(in the rows, 128 means zero)
Here are made-up nodes, facts about them, and rows of numbers that follow some of those facts. Name the node behind each unnamed row.

Some facts about the nodes:
π(rebem, dagretras); π(rebem, ruflol); π(mevir, rebem); π(drobroplir, roza); π(bevuk, kisketa); π(somak, drazetron)
π(supo, luzus); π(stedus, drebri); π(viduzin, brinidir); π(viduzin, somak); π(voplek, kezerok); π(dola, mumagrem)
π(runel, skopli); π(dufos, rustol); π(dufos, brosis); π(flotus, brudok); π(flotus, nabrel); π(skepos, toskin)
π(skepos, bovor); π(trudrel, bovor); π(trudrel, sadus); π(skoska, stopi); π(todrun, drazetron); π(bufum, zitis)
π(soskidri, flekan); π(posik, grizun); π(vukas, todrun); π(stuvun, draplan); π(stuvun, stedus); π(trekam, muza)
π(breflefor, tife); π(breflefor, peben); π(poflaplo, mestus); π(braritrom, grizun); π(dobik, draplan); π(grebur, draplan)
π(luzus, modirim); π(luzus, drerir); π(kiplen, tromi); π(kiplen, fipliskem); π(kisketa, todrun); π(kisketa, drazetron)
π(bovor, skedul); π(nupam, klamen); π(nupam, ragus); π(sadus, todrun); π(trivo, pazi); π(gebe, fipliskem)
π(totam, grizun); π(trobrir, stuflu); π(trobrir, mevir); π(klalir, skefle); π(miste, brinidir); π(logru, muza)
π(logru, fipliskem); π(gana, pazi); π(folok, pati); π(leplun, fletrik); π(leplun, mitar); π(mestus, drebri)
π(mestus, lugrin); π(gufes, zuzil); π(gufes, zitis); π(pladrum, brosis); π(pastus, flekan); π(klovim, kladafu)
π(stopi, traflam); π(mumagrem, miste); π(klebisto, dobik); π(nubresik, traflam); π(biple, skedul); π(zukal, stopi)
π(skunom, drazetron); π(brudok, stedus); π(kobral, fipliskem); π(kobral, zitis); π(grulil, dola); π(busik, plufeskir)
π(busik, poflaplo); π(zuzil, muza); π(zuzil, braritrom); π(roza, totam); π(roza, fipliskem); π(braplem, bufum)
π(zoloval, mestus); π(zoloval, modirim); π(zoloval, ramis); π(zoloval, sotral); π(zoloval, kladafu); π(peben, bufum)
π(plober, brinidir); π(lifli, lugrin); π(potizom, drobroplir); π(dagretras, drebri); π(dagretras, pliplotar); π(stafi, venem)
π(stafi, lapiflos); π(stafi, flaple); π(sotral, kobral); π(traflam, pati); π(traflam, pliplotar); π(flire, soskidri)
π(flalu, muza); π(flalu, todrun); π(brebrir, folok); π(toskin, tife); κ(rebem, b); κ(setrem, a)
κ(leklak, a); κ(mevir, e); κ(skefe, c); κ(drobroplir, d); κ(rutar, e); κ(bevuk, c)
κ(ramis, b); κ(zuvalok, d); κ(somak, b); κ(supo, b); κ(stedus, a); κ(viduzin, d)
κ(voplek, b); κ(dola, a); κ(runel, d); κ(dufos, a); κ(flotus, b); κ(mamol, a)
κ(skepos, b); κ(skefle, c); κ(sisuskos, a); κ(trudrel, e); κ(skoska, e); κ(todrun, a)
κ(bufum, e); κ(mitar, e); κ(gedil, c); κ(brinidir, b); κ(ragus, b); κ(dotribun, e)
κ(soskidri, d); κ(defluk, a); κ(klagrim, a); κ(posik, a); κ(brosis, c); κ(lugrin, d)
κ(pati, e); κ(gasu, e); κ(kezerok, d); κ(tromi, d); κ(vukas, a); κ(bilanu, c)
κ(nabrel, c); κ(venem, e); κ(stuvun, e); κ(stunoflur, c); κ(skopli, b); κ(trekam, e)
κ(breflefor, a); κ(draplan, a); κ(trabiror, a); κ(poflaplo, c); κ(braritrom, e); κ(kladafu, d)
κ(trubras, a); κ(rustol, b); κ(skezan, c); κ(dofin, c); κ(skedul, a); κ(dobik, b)
κ(grebur, b); κ(luzus, b); κ(kiplen, a); κ(kisketa, b); κ(bovor, a); κ(stuflu, c)
κ(pazi, e); κ(nupam, a); κ(sadus, d); κ(trivo, d); κ(gebe, c); κ(totam, c)
κ(trobrir, d); κ(klalir, a); κ(miste, c); κ(logru, d); κ(gana, c); κ(brimak, e)
κ(folok, d); κ(leplun, b); κ(bobrim, b); κ(mestus, d); κ(gufes, d); κ(pladrum, a)
κ(pastus, d); κ(klovim, a); κ(stopi, d); κ(mumagrem, b); κ(grizun, c); κ(zitis, a)
κ(klebisto, a); κ(drazetron, d); κ(dreker, a); κ(zoto, e); κ(nubresik, a); κ(biple, d)
κ(griskas, a); κ(pliplotar, e); κ(ruflol, c); κ(zukal, a); κ(flaple, e); κ(skunom, b)
κ(brudok, d); κ(kobral, b); κ(grulil, e); κ(plufeskir, a); κ(fletrik, c); κ(busik, b)
κ(zuzil, c); κ(fipliskem, c); κ(klamen, a); κ(roza, c); κ(lapiflos, b); κ(braplem, c)
κ(fafuzes, a); κ(muza, a); κ(zoloval, d); κ(drerir, c); κ(tidrel, c); κ(peben, c)
κ(modirim, c); κ(plober, e); κ(skikla, a); κ(lifli, c); κ(potizom, d); κ(dagretras, c)
κ(stafi, b); κ(sotral, d); κ(traflam, a); κ(flire, b); κ(drebri, a); κ(flalu, e)
κ(flekan, a); κ(tife, a); κ(brebrir, e); κ(toskin, b)

Known rows:
[117 114 178 109 160 107 236 124 164  82 169  77 117 133 146  62  63 157
 142 167 190 117 184 181 100  99 210 101 151 108 104]: kisketa
[137 121 107  67 100 130 134  71 137 176 113 135 128 125 144 155 155  84
 160 132  97 136 181 105 113 118 119 108 111 149 131]: bovor
[140 121 116  80 101 127 128  80 132 173 118 150 123 131 145 150 148  89
 156 128 103 138 173 107 116 123 123 110 109 153 138]: dufos
[131 111  97  81  93 124 133  64 141 163 125 153 100 125 132 155 162  90
 163 138 101 138 174 113 109 120 122 110  91 153 125]: dola
[ 84 169 136 162 130 119 151 154 130 145 127 132 116 111  73 122 107 183
  99 133  84 122 139 122  93 144 131 153 157 170 152]: zuzil
[152 112 143 148 176 109 109 159 143 109 146  85 191 109 136 161 105 184
 155 131 101 120 152 107 171  77  99 155 130 110 109]: gufes
[159 116 114 118 136 126 113 178 102 109 156 151  75 146 140 112 187  98
 114 109 141 105  86 107 139 134 114 157 113  89 128]: flaple
[ 75 171 136 204 137  93 127 204 133 118 154 165  97 136  86 145 126 184
  98 128  89 114 143 114 101 154 116 153 141 187 151]: gebe
[ 97 179 104 157 124 170 125 158 107 118  91 126 116 121  94 119 113 143
  99 115 136 105  80 170 124 173 116 139 175 146 133]: tidrel
[ 87 179 121 210 143 121 101 208 108 115 126 186 104 147 104 125 115 164
  94 114 130  97  90 136 125 172 111 161 160 164 143]: fipliskem
[157 134 131 107  93 164 107 107 103 152  85 175 127 150 158 154 127  71
 140 107 151 137  90 119 145 140 132 104 114 155 163]: drebri
[148  78 111 155 152 127 126 110 155  77 156  97 112  87  96 141 120 190
 162 147 130 131 130 160 161  84 116 146  85 112  89]: viduzin
[157 116 115 116 137 126 114 179 102 108 157 152  74 146 139 112 185 100
 114 109 140 106  88 106 139 134 114 157 113  90 127]: dotribun
[158 116 115 117 136 126 115 179 103 110 158 151  75 146 139 112 186 100
 114 109 140 106  87 106 139 133 114 157 113  91 128]: brimak
[188 103 138 136 191 162 133 162 118  79 132 101 141 108 141  94  69 179
 155 118 185  94 100 189 197  98 132 158 146  89 104]: drazetron
[ 69  99 120 158 109  86 160  64 176  91 154 109 121 125 114 119 125 137
 132 180 149 159 146 143  85 110 165  93  91 110  83]: mumagrem
[149 107 129  96 129 105 152 168 130 111 182 115  66 129 120 132 197 117
 124 125  98 121 147  89 111 113 120 145  97 109 132]: trudrel
[151 129 103  92 110 147 102  93 106 169  97 179 128 146 165 128 137  72
 149 115 143 119 123 126 142 140 120 123 125 134 133]: fafuzes

Name these rows:
No name comes twice in this set of rows, the named rows included.
[ 90 172 131 153 109 155 157 156 130 114 110  99 108 110  72 150 121 159
  99 126  99 129 116 148 100 155 126 119 150 178 152] -> lifli
[150  95 172 207 183  71  93 190 142 100 187 157 149 125 125 145  93 215
 139 128 110 130 146  97 169  85 117 171 100 135 134] -> logru
[159  99 153 155 155 130 116 141 142  96 142  86 164 100 115 158 100 186
 144 129 117 142 125 128 169  88 116 138 110 122 124] -> zoloval
[178 114 138  36 145 147 221 116 134 137 148 129  67 128 157  88 105 114
 181 132 156  89 210 169 121 105 172 120 137 148 133] -> todrun
[166  73 186 124 163 104  62 121 148 146 172  59 182  85 105 100 116 185
 103 100  83 194 227 169 155 161 102 107 126 128 133] -> stopi
[150  97 144  93 129  93 120 161 131 132 195 111  75 125 115 113 206 117
 102 111  84 147 182 101 107 147 111 132 100 116 139] -> skoska
[164  85 168 139 161 116  88 130 144 123 158  73 172  92 111 124 107 185
 123 113 101 166 178 152 163 125 108 124 120 122 127] -> folok
[ 85 171 116 143 115 148 154 145 132 124 113  96 110 107  74 140 128 159
 104 131  94 124 135 151  98 156 118 127 157 168 137] -> gana
[ 89 174 135 155 103 158 161 157 132 111 110  95 106 109  68 161 121 160
 100 126  97 134 112 144  99 153 127 113 146 185 158] -> poflaplo
[ 87 118 171 153 114  93 152  98 163 110 140  93 166 137 132 124 100 134
 112 157 142 171 148 126  94 120 170  82 119 123 121] -> rebem
[153  93 156 172 165 103 106 149 145 103 160 112 157 104 113 147 100 200
 143 131 108 140 139 117 165  87 115 153 103 124 123] -> drobroplir
[162 106 168 161 142 147 131 148 142  82 127  77 166 102 111 183  93 185
 146 128 121 147  98 119 169  76 124 126 102 136 141] -> brudok
[158  95 150 155 161 120 113 139 144 102 148  93 162  99 115 147 101 190
 145 131 113 139 138 129 167  88 115 144 110 118 118] -> potizom

Now the same nodes, written a new way:
Known rows:
[118 104 131 147 144 120 115 164 131 127 128 137 131 132 176  96  68 134
 109 126 139 159 126 123 119 120 113 113 119 121 170 107 174]: flire
[115 113 125 135 149 121 127 124 132 134 125 134 127 124 118 118  85 120
 111 156 150 157 122 133 141 121 108 122 125 125 158 126 157]: luzus
[140 124 125 125 114 144 135 107 125 130 109 153 111 115 142 139 148 130
 147 128  99 137 105 105 145 140 158 144 131 128 135 138 107]: plufeskir
[118 134 132 121 132 115 142 166 128 125 136  97 112 154 144 136 150  91
 132 126 166 119 166 144 122 125 124 147 111 124 125 124 135]: grulil
[112 117 117 135 140 101 134 115 116 132 118 142 118 111  98 137  94 138
 111 165 203 158 110 125 122 118 124 143 136 104 206 121 155]: ragus
[147 117 137 131 105 134 128 126 146 126 120 156 115 124 169 114 137 119
 170 105 114 133 111 107 129 123 143 145 129 130 134 132 129]: zukal
[113 138 126 112 128 124 147 141 124 128 130  86 113 150 126 155 154  99
 111 141 143 117 164 144 132 128 130 142 108 124 123 129 120]: gasu
[153 118 137  91  91 125 137  68 171 126 120 119 123 126 119 133 134 137
 152 126  90 127 103 114 120 102 142 151 120 123 138 150 111]: dufos
[141 121 136 139 133 126 108 151 116 133 149 133 135 153 106 133  97 142
 127 142 146 109 133 138 142 135 134 105 138 131 132 120 105]: mestus
[118 134 132 121 132 114 142 167 128 125 136  99 112 153 143 136 150  92
 133 127 166 119 166 143 123 125 124 147 111 124 126 124 136]: trekam
[133 136 143 124 117 109  92 124 157 116 151 151 153 171  91 109  64 173
 113 127 104 103 143 140 149  90 145 111 108 133 103 125 123]: trivo
[123 146 120 114 131 134 133 102 126 125 129  96 153 103 111 128 159 143
 109 108  94 116 126 137  93 133 104 114 135 134  90 134 127]: skefe
[145 117 142 138 125 122 106 153 132 131 154 127 138 159 118 122  93 137
 135 132 147 105 138 140 132 125 124 102 135 133 127 118 115]: viduzin
[124 146 120 119 133 129 132 113 121 123 129 108 151 103 115 125 159 143
 114 105 103 119 125 136  93 135 106 119 137 133  93 131 132]: gedil
[140 123 125 123 112 147 136 101 129 132 110 146 113 116 139 140 145 130
 144 130  89 136 106 106 146 138 156 139 131 128 133 140 104]: drebri
[140 119 129 110  97 151 135  80 154 131 113 121 120 121 141 136 142 126
 137 128  73 126 110 109 140 123 145 130 124 132 125 142 104]: leklak
[128 142 127 123 133 124 129 127 130 122 135 111 152 108 130 112 155 136
 130  93 116 118 126 137  83 129  98 122 137 134  92 128 143]: bevuk
[120 107 132 129 138 122 128 117 153 133 130 117 133 131 127 108  78 113
 114 150 142 150 126 135 132 109  95 117 121 128 152 126 161]: skunom

Rows to name:
No name comes twice in this set of rows, the named rows included.
[ 97 110 120 146 137 100 144 153 120 134 134 138 127  99 152 101  54 138
 144 147 109 156 147 109 156  91 102 104 118 122 147 102 156] -> leplun
[ 91 143 111 133 138 100 165 189  75 130 130 121 103 114 145 152 136 126
 144 142 117 130 181 115 161 122 144 133 110 116 120 104 112] -> mitar
[121 121 127 133 175 139 111 129 125 131 118 152 131 142 107 119  89 126
  79 157 123 170 110 143 155 150 125 127 119 134 137 140 153] -> lapiflos
[120 122 124 127 159  90 129 128 118 128 123 164 123 119  83 125  85 143
 123 161 186 169 109 131 133 117 127 153 128 111 180 131 160] -> rustol
[140 118 125 124 105 156 128 116 124 129 108 136 116 120 180 135 133 148
 123 116  56 135 107  98 133 141 165 124 123 124 144 126 106] -> flekan
[ 83 134 115 171 154 137 128  96 135 135 117 168 122 113  78 112 100  84
 124 175 178 147 141 138 204 113  99 121 133 145 109 133 158] -> skopli
[146 116 131 112  81 126 138  84 152 127 114 125 115 116 143 136 143 134
 156 122 135 123 103 105 108 107 148 151 133 113 172 133 118] -> nupam
[101 148 104 114 124 126 157 106  96 132 127  89 151  70 117 139 139 169
 118 123  28 118 144 114 124 118 108  91 130 131  78 117 102] -> fletrik
[ 99 163 124 116 140  99 130 144 121 112 125 146 119 155 103 137 131 139
 105 132 134 128 166 139 154 109 162 162  89 118 109 131 136] -> pazi
[ 97 157 107 142 126 132 131 111 104 120 119 124 149  87 129 128 152 161
 102 106 102 114 137 120 111 124 123 108 135 127 100 114 130] -> skefle
[141 121 120 103  85 138 146  59 139 132 106 114 113 107 114 164 152 142
 131 145 112 125  99 104 122 121 159 147 134 112 171 140  93] -> klamen

Now the same nodes, written a new way:
Known rows:
[155 145  79 145  99 141 121 183 105 115  92 122  76 104 105]: fipliskem
[113 108  98  89 131 138 154 104  91 118 162 122 186  93 127]: flotus
[184  98 118 132 173 124 102 109 136 131 135  99 101 139 200]: trekam
[178 144 141 143 117  67 163  70 156  94 100 166 126 108  99]: logru
[152 139 160 147 125  88 187  38 122 129  61 172 138 126 107]: mestus
[127 146  91 141 106 143 138 155  90 144  87  95  77 121 101]: lifli
[114 111 101  86 131 140 151 102  86 119 160 120 187  95 129]: grebur
[130 143  94 138 107 153 143 147  85 148  72  93  81 126  97]: poflaplo
[113 109  96  86 130 135 152 107  96 115 167 118 184  92 127]: supo
[105 127 170 124 122 171 101 165 161 126 135 142 149 165 112]: pladrum
[175  99 120 125 172 121  98  99 134 144 136  96 101 144 199]: trudrel
[145 162 154 126 116  46 150  52 147 123 114 138 126 120 104]: viduzin
[130  91  99 105 140 129 150  94  79 120 221 128 164 113  75]: kisketa
[112 107  98  89 131 138 154 104  94 118 163 120 185  93 127]: busik
[ 96 118 160 121 121 173 112 162 180 132 133 134 145 164 106]: zukal
[ 97 130 172 135 123 163  99 175 157 127 138 159 148 159 124]: plufeskir
[164 104 121 139 172 114  96 115 130 144 138 118 101 135 219]: flaple
[119 151  90 149 107 130 132 167  95 141 100 105  75 114 108]: gedil

Rows to name:
No name comes twice in this set of rows, the named rows included.
[154  94 114 143 173 120 111 109 140 152 131 117 101 134 215] -> pliplotar
[ 90 112 156 124 121 173 119 160 185 135 133 133 144 163 107] -> nubresik
[173  98 120 123 171 127 104  97 134 146 125  96 104 143 204] -> mevir
[100 119 179 141 127 186 116 160 139 136 109 172 155 167 123] -> drebri
[176 100 127 125 173 135 104  92 119 149 114 102 109 147 206] -> stuvun
[130 137 134 142 119  59 184  54 173 126 102 149 121 112 103] -> folok
[140 149  91 145 111 145 145 167 102 117  96  72  77 118  93] -> zuzil
[101 133 177 129 122 170  97 168 146 132 127 157 152 164 125] -> draplan
[129 123 163 123 117 178  94 177 167 108 130 155 150 158 110] -> kiplen
[122 128 163 122 112 167  78 179 165 118 134 175 149 152 120] -> zitis
[130 144  90 141 107 137 133 156  94 143 104  91  72 124  88] -> bevuk

